Each row has a name. After each piece below comes the name of the row it's from, unless a question asks for something else. Each question is about the rows just above it.

[141 114 142 136 172 113 173 123 173] : Y
[135 135 136 134 158 114 158 145 159] : X
[143 150 143 143 125 151 125 141 125] : W
[ 88 127  87  88 180 123 180 155 184] : C
[172 121 175 173 114 125 114 151 126] : T
[173 108 177 173 133 111 133 141 130] : G
[191 116 195 190 120 120 120 130 116] : H
[137 115 138 138 140 115 140 162 140] : P
[167 169 167 171  79 172  79 153  77] : F
W without one entry, shuffled: [125 151 143 125 150 143 125 143]. Gone: => [141]
T without one entry, shuffled: [175 126 114 114 151 121 173 172]. Gone: => [125]
which: [191 116 195 190 120 120 120 130 116] => H
The row with [143 150 143 143 125 151 125 141 125] is => W
X without one entry, shuffled: [114 158 135 145 134 158 135 159]. Gone: => [136]

[111 134 116 107  77 141 109 129 116 124 123 127 106] -> E
[148 124 126 147 152 103 140 138 123 115 127 114 115] -> M
[104 120 116 127 134 133 119 136 118 139 121 130  95] -> V
[128 129 122 135 135 120 136 130 130 127 126 124 135] -> B
[143 115 127 150 169 104 136 146 126 125 112 122 119] -> U
[103 124 102 118  97 131 115 132 103 121 122 121  62] -> S
[ 99 119 110 114 103 146 129 112 135 145 130 137 130] -> K
[105 111 111 134 154 126 127 127 117 146 120 135  87] -> Q
[133 130 122 122  95 128 120 148 126 113 120 114 121] -> R
[165 123 122 149 139 100 150 143 127 100 139  99 103] -> J
[104 120 108 131 137 122 125 124 108 133 122 129  81] -> A
[137 127 131 134 137 116 128 137 129 128 115 128 145] -> Z
which: [137 127 131 134 137 116 128 137 129 128 115 128 145] => Z
Shuffled R with one entry gone: [128 126 130 122 121 120 122 120 133 113 114 148], missing => [95]

[142 124 132 108 151 106 156 139 126 134 141 105 144 141 124 129 122 133
 109  95] = silaz
[137 153 162 105 134 114 137 144 128 121 134 132 149 133 114 118 129 145
 140 142] = Dugu
[140 107 113 120  99 147 103 164 115 135  77 112 169 127 144 138 137 112
 122 148] = pevid
[110 115 100 124 111 143 123 143 111 141 129 118 153 163 138 134 138 156
 110 154] = guz
[140 107 106 120  99 147 103 164 115 135  99 133 144 166 156 115 116 141
 102 126] = gon
Dugu without one entry, shuffled: [162 140 144 142 118 121 134 129 134 105 137 128 132 137 114 149 145 153
 114]. Gone: => [133]
gon without one entry, shuffled: [106 107 115 140 164  99  99 120 126 166 133 115 135 102 141 147 116 156
 144]. Gone: => [103]
Which entry of pevid is missing from [ 99 115  77 113 112 135 122 103 107 140 148 120 112 127 169 147 144 138
 164]? => [137]
Shuffled silaz with one entry gone: [134 126 109 144 139 141 133 105  95 156 124 122 129 106 124 141 132 142
 151], missing => [108]
Shuffled gon with one entry gone: [147  99 164 166 115 144 102 115 120 106 135 133 116 126 156  99 103 141
 140], missing => [107]
which: [140 107 106 120  99 147 103 164 115 135  99 133 144 166 156 115 116 141
 102 126] => gon

[151  99 146 105 156 124 146] -> kegis
[158 102 117 113 138 133 133] -> nimit
[127 114 132  90 110 120  58] -> zed
[165 110 116 133 123 111 125] -> rifo
[116 128 162  94 144 155 133] -> gena
[105 150 109 137 138 112 189] -> bira
[157 102 117 113 141 124 136] -> ses
[116 128 162  94 144 155 133] is in which row? => gena
which: [157 102 117 113 141 124 136] => ses

[131 123 151 111  88 138 140 136 126 137 116 128 134 126] : zol
[133 125 114 127 131 140 115 119 125 128 145 142 134 139] : gofet
[143 114 135  91  60 149 119 122 117 143 150 161 152 153] : kud
[144 113 130 121 108 131 131 124 124 150 125 142 144 130] : lebu
[143 115 121 125 118 136 123 120 124 145 134 145 142 135] : Naru
[118 137 137  94  76 146 130 131 122 110 155 141 129 152] : lav
[140 116 141 117  98 126 138 129 125 148 117 136 141 127] : Bes
[136 123 114 126 128 140 116 119 124 132 144 143 136 139] : neloz
[144 113 136  91  59 148 120 122 117 145 149 162 152 153] : Vot
[130 127 130  93  71 151 111 123 119 123 160 155 140 157] : sef
[122 134 134  93  75 148 113 128 121 113 158 146 133 154] : gok
[131 123 151 111  88 123 140 136 126 137 116 128 134 126] : dini
Which row holds [131 123 151 111  88 123 140 136 126 137 116 128 134 126]? => dini
[118 137 137  94  76 146 130 131 122 110 155 141 129 152] is in which row? => lav
Shuffled lav with one entry gone: [118 122 141  76 155 146 137 130  94 152 110 137 129], missing => [131]

[103 161 112 174 101 103 114] = tafe
[154  96 139 109 110 145 137] = Futis
[102 165 108 167 104  98 129] = supe
[135 115 146 113 126 156 112] = nafe
[ 83 161 150 116 108 143 101] = kegak
[135 115 146 113 126 156 162] = Zam
[174  91 114 124 141 175 130] = Devag
Where do [ 83 161 150 116 108 143 101] appear? => kegak
Which entry of Devag is missing from [130 175  91 114 141 124]? => [174]
Which entry of Futis is missing from [ 96 137 154 139 110 145]? => [109]

[ 98 128  92 138] : zele
[ 95 140  95 120] : Zenal
[131 142 153 163] : gural
[164 121 162 164] : zaf
[107 102 110 106] : dirik
[ 81 188 139 165] : Tam
[112 149 125 120] : nefi
[116 135 120 159] : kaza
[ 66 170 122 107] : lor
Where do [131 142 153 163] appear? => gural
Where do [ 66 170 122 107] appear? => lor
which: [164 121 162 164] => zaf
which: [116 135 120 159] => kaza
Shuffled dirik with one entry gone: [102 107 110], missing => [106]
which: [112 149 125 120] => nefi

[177 148 119  99 134 124 114 106 152 117] -> nos
[177 148 119  99 134 117 121  96 119 129] -> Guv
[ 97 146 168 195 125 135 152 141  96 160] -> mam
[114 125 112 120 119 112 134 132 110 104] -> kuzo
[127 122 145 112 133 145 145 183 124 126] -> tidas
which: [177 148 119  99 134 117 121  96 119 129] => Guv
which: [ 97 146 168 195 125 135 152 141  96 160] => mam

[136 121 115  87 120 128 135 123 113 135 136 134 108 134 132 125 125 124
 116 103] -> zuto
[121 127 113 110 112 130 131 116 115 113 141 141 110 132 120 130 122 106
 138 135] -> zon
[137 143 108 137 102 143 141 122 120 116 125 148 113 138 112 120 119 106
 140 120] -> vir
[127 129 100  81 112 153  99 130 115 108 125 131 113 134 122 145 128  92
 144 113] -> purib
[130 114 107  69 122 135 112 127 117 118 120 122 113 138 131 123 129 120
 122  97] -> Vurev
Shuffled purib with one entry gone: [ 81 125 100 113 112 130 115 144 128 113 129 153 108 122  92  99 127 134
 131], missing => [145]
which: [130 114 107  69 122 135 112 127 117 118 120 122 113 138 131 123 129 120
 122  97] => Vurev

[136 133 119  68 138 134 123 113] = guf
[136 133 119  68 138 134 123 116] = Lal
[130 153 129 106 129 126 138 127] = tesuf
[120 153 135  78 139 124 141 138] = Rim
[130 143 126  66 144 133 137 130] = rero
[125 151 131  97 132 125 141 137] = Fani
[143 143 114 109 127 135 131 117] = fon
Which row holds [143 143 114 109 127 135 131 117]? => fon
Which row holds [120 153 135  78 139 124 141 138]? => Rim

